Here is a tiny trained network, its code and every weight. The questions are about switching its units off for an input and a target symbol, where a switched-off unit gives its printed mean instead of its output.

import numpy as np


def w(rows, s, z=0):
    codes = np.array(rows[::2]) - 128.0
    scale = np.full(codes.shape[1], s)
    scale[-1] = z or s
    return codes * scale


def norm(h):
    return h / np.sqrt((h * h).mean(-1, keepdims=True) + 1e-5)


def f(y):
    return y / 2 * (1 + np.tanh(0.7978845608 * (y + 0.044715 * y**3)))


def softmax(a):
    e = np.exp(a - a.max(-1, keepdims=True))
    return e / e.sum(-1, keepdims=True)


def log_softmax(a):
    a = a - a.max(-1, keepdims=True)
    return a - np.log(np.exp(a).sum(-1, keepdims=True))


def net(x, mask):
    ids = ['ΓΔΞπσω'.index(c) for c in x.split()]
    T = len(ids)
    res = E[ids] + P[:T]
    u = 0
    for l in range(2):
        q, k, v = (norm(res) @ M[l].T for M in (Q, K, V))
        z = softmax(np.where(np.tri(T) > 0, q @ k.T / 2**0.5, -1e9)) @ v
        res = res + np.where(mask[u], z, O[l][:, -1]) @ O[l][:, :-1]
        u += 1
        y = f(norm(res) @ A[l][:, :-1].T + A[l][:, -1])
        res = res + np.where(mask[u : u + 4], y, B[l][:, -1]) @ B[l][:, :-1]
        u += 4
    return log_softmax(norm(res)[-1] @ U[:, :-1].T + U[:, -1])


Q, K, V, O, A, B = {}, {}, {}, {}, {}, {}
E = w([
[141,102,142,104,185,81,129],'Γ',
[192,69,158,85,108,93,121],'Δ',
[224,136,118,174,128,110,72],'Ξ',
[137,184,74,139,178,116,76],'π',
[254,113,159,131,79,166,142],'σ',
[244,163,184,185,138,94,163],'ω',
],0.0065)
P = w([
[82,126,114,142,96,102,152],'0',
[149,146,108,106,179,193,157],'1',
[144,175,130,87,108,173,86],'2',
[126,242,206,122,52,75,149],'3',
[138,51,100,120,136,86,187],'4',
[201,103,92,105,231,254,100],'5',
[147,174,154,78,89,119,63],'6',
],0.007)
Q[0] = w([
[222,113,105,111,218,165,86],'0.h0',
[60,34,129,224,172,253,152],'0.h0',
],0.0058)
K[0] = w([
[25,118,154,157,30,3,118],'0.h0',
[130,238,221,95,105,156,71],'0.h0',
],0.0058)
V[0] = w([
[47,197,84,135,254,79,155],'0.h0',
[43,115,237,21,115,90,220],'0.h0',
],0.0054)
O[0] = w([
[206,143,1,114,131,106,123,109],'0.h0',
[87,215,113,46,117,80,199,2],'0.h0',
],0.0084,0.00094)
A[0] = w([
[3,202,163,93,79,86,177,84],'0.n0',
[128,126,132,102,95,210,220,179],'0.n1',
[141,74,95,138,164,146,88,7],'0.n2',
[143,93,17,96,113,69,156,189],'0.n3',
],0.005,0.0014)
B[0] = w([
[132,153,68,123,255,136,65,214],'0.n0',
[113,98,160,73,148,48,102,172],'0.n1',
[131,150,151,161,155,149,113,151],'0.n2',
[52,105,86,148,83,214,122,251],'0.n3',
],0.0064,0.0014)
Q[1] = w([
[126,179,145,112,47,41,2],'1.h0',
[186,132,142,13,133,215,48],'1.h0',
],0.0053)
K[1] = w([
[128,18,117,128,235,104,198],'1.h0',
[119,210,159,255,106,76,197],'1.h0',
],0.0049)
V[1] = w([
[229,176,111,219,167,22,169],'1.h0',
[135,144,224,176,57,116,253],'1.h0',
],0.0063)
O[1] = w([
[131,121,118,201,158,1,145,253],'1.h0',
[42,177,101,180,110,164,170,180],'1.h0',
],0.0091,0.0059)
A[1] = w([
[141,180,214,109,93,120,161,235],'1.n0',
[161,203,1,25,112,55,252,4],'1.n1',
[105,38,160,209,200,162,122,112],'1.n2',
[22,146,128,139,50,248,127,96],'1.n3',
],0.0065,0.0027)
B[1] = w([
[137,82,156,98,211,102,151,231],'1.n0',
[144,151,203,145,19,140,101,251],'1.n1',
[115,182,226,139,67,90,85,225],'1.n2',
[181,79,43,159,107,193,255,138],'1.n3',
],0.0089,0.003)
U = w([
[175,189,102,48,15,113,181,60],'Γ',
[93,116,136,2,201,110,154,183],'Δ',
[117,51,211,177,112,192,44,7],'Ξ',
[231,27,29,121,154,113,119,177],'π',
[118,81,129,127,122,226,200,209],'σ',
[79,144,82,207,118,40,199,126],'ω',
],0.0052,0.0022)

Each question gives the input, a string of symbols that net reads in full, and the target symbol t.
The units are the heads (2 rows each of Q, K, V and O) and the neurons (one row each of A and B). Each row of codes is followed by its name. A weight is (code - 128) times the scale printed after its matrix; where a second scale follows, it is the last column's (O, A, B and U).
mask holds one flag per unit, layer by layer, with each layer's heads first. A switched-off unit (its flag False) gives its mean, the last column of its rows in O or B, instead of its output. The means were averaged over made-up inputs and are rounded, as every weight is.
A unit's drop is (log p(t) with every unit on - log p(t) with that unit switched off) / (log p(t) with every unit on - log p(t) with every unit switched off).
The circuit of an input: a set's keep is (log p(t) with only the set's units on - log p(t) with every unit switched off) / (log p(t) with every unit on - log p(t) with every unit switched off). Starting from all 10 units, units are removed one at a time, each time the one whose removal leaves the highest keep (on an exact tie, the one counted first), for as long as the keep stays at least 0.8.
units of the circuit, in order: the units of the circuit, biggest drop first
top k neurons: the k neurons with the biggest drops, biggest first
k most important neurons of layer l: the k neurons of layer l with the biggest drops, biggest first
drop of u: that unit's drop, to one decimal
input σ Δ π σ, target σ: units of the circuit, in order : (1.h0; 0.h0; 1.n3)
input Δ π Ξ π ω Δ, target Δ: units of the circuit, in order : (0.h0)
input Δ π Δ, target Δ: units of the circuit, in order : (0.n0; 0.h0)
input Δ ω Δ π, target Δ: units of the circuit, in order : (0.n0; 0.h0; 1.h0)
input Ξ Δ Ξ Δ π, target Ξ: units of the circuit, in order : (0.h0; 1.h0)
input Γ ω Γ ω σ, target Γ: units of the circuit, in order : (0.h0; 1.n1)
input σ Γ Γ, target σ: units of the circuit, in order : (1.h0; 1.n3)
input σ ω ω Γ ω, target σ: units of the circuit, in order : (0.h0; 1.h0)
input σ σ Δ ω, target σ: units of the circuit, in order : (0.h0; 1.h0; 1.n3)
input Δ Δ Γ Δ ω Γ, target Δ: units of the circuit, in order : (0.h0; 0.n0)
input Δ ω Ξ ω π Δ Δ, target π: units of the circuit, in order : (0.h0; 1.n2)
input Δ Δ σ ω ω, target Δ: units of the circuit, in order : (0.h0; 0.n0; 1.h0; 1.n0)
input ω π Γ Γ, target π: top 2 neurons : (1.n1; 1.n2)
input Ξ ω ω Δ, target Ξ: units of the circuit, in order : (0.h0)
input π σ ω ω π Γ σ, target π: top 2 neurons : (1.n1; 1.n2)
input Δ Δ ω ω ω σ, target Δ: top 4 neurons : (0.n0; 0.n1; 0.n3; 1.n0)
input Ξ ω π σ π, target Ξ: units of the circuit, in order : (0.h0; 1.n2)
input ω ω Ξ Γ Γ Γ, target ω: top 2 neurons : (0.n3; 1.n2)
input σ ω ω Γ Δ Γ, target σ: top 2 neurons : (1.n3; 1.n2)
input Ξ ω Γ σ, target Ξ: most important neuron of layer 0 : (0.n3)
input π ω Γ π, target π: 2 most important neurons of layer 1 : (1.n2; 1.n1)
input ω Δ ω σ Γ Γ Ξ, target Γ: drop of 0.h0 : 1.5
input σ ω Ξ, target σ: drop of 0.h0 : 1.1
input Γ Δ Γ, target Γ: drop of 0.h0 : 1.0
input σ Γ Ξ, target σ: drop of 1.n3 : 0.3
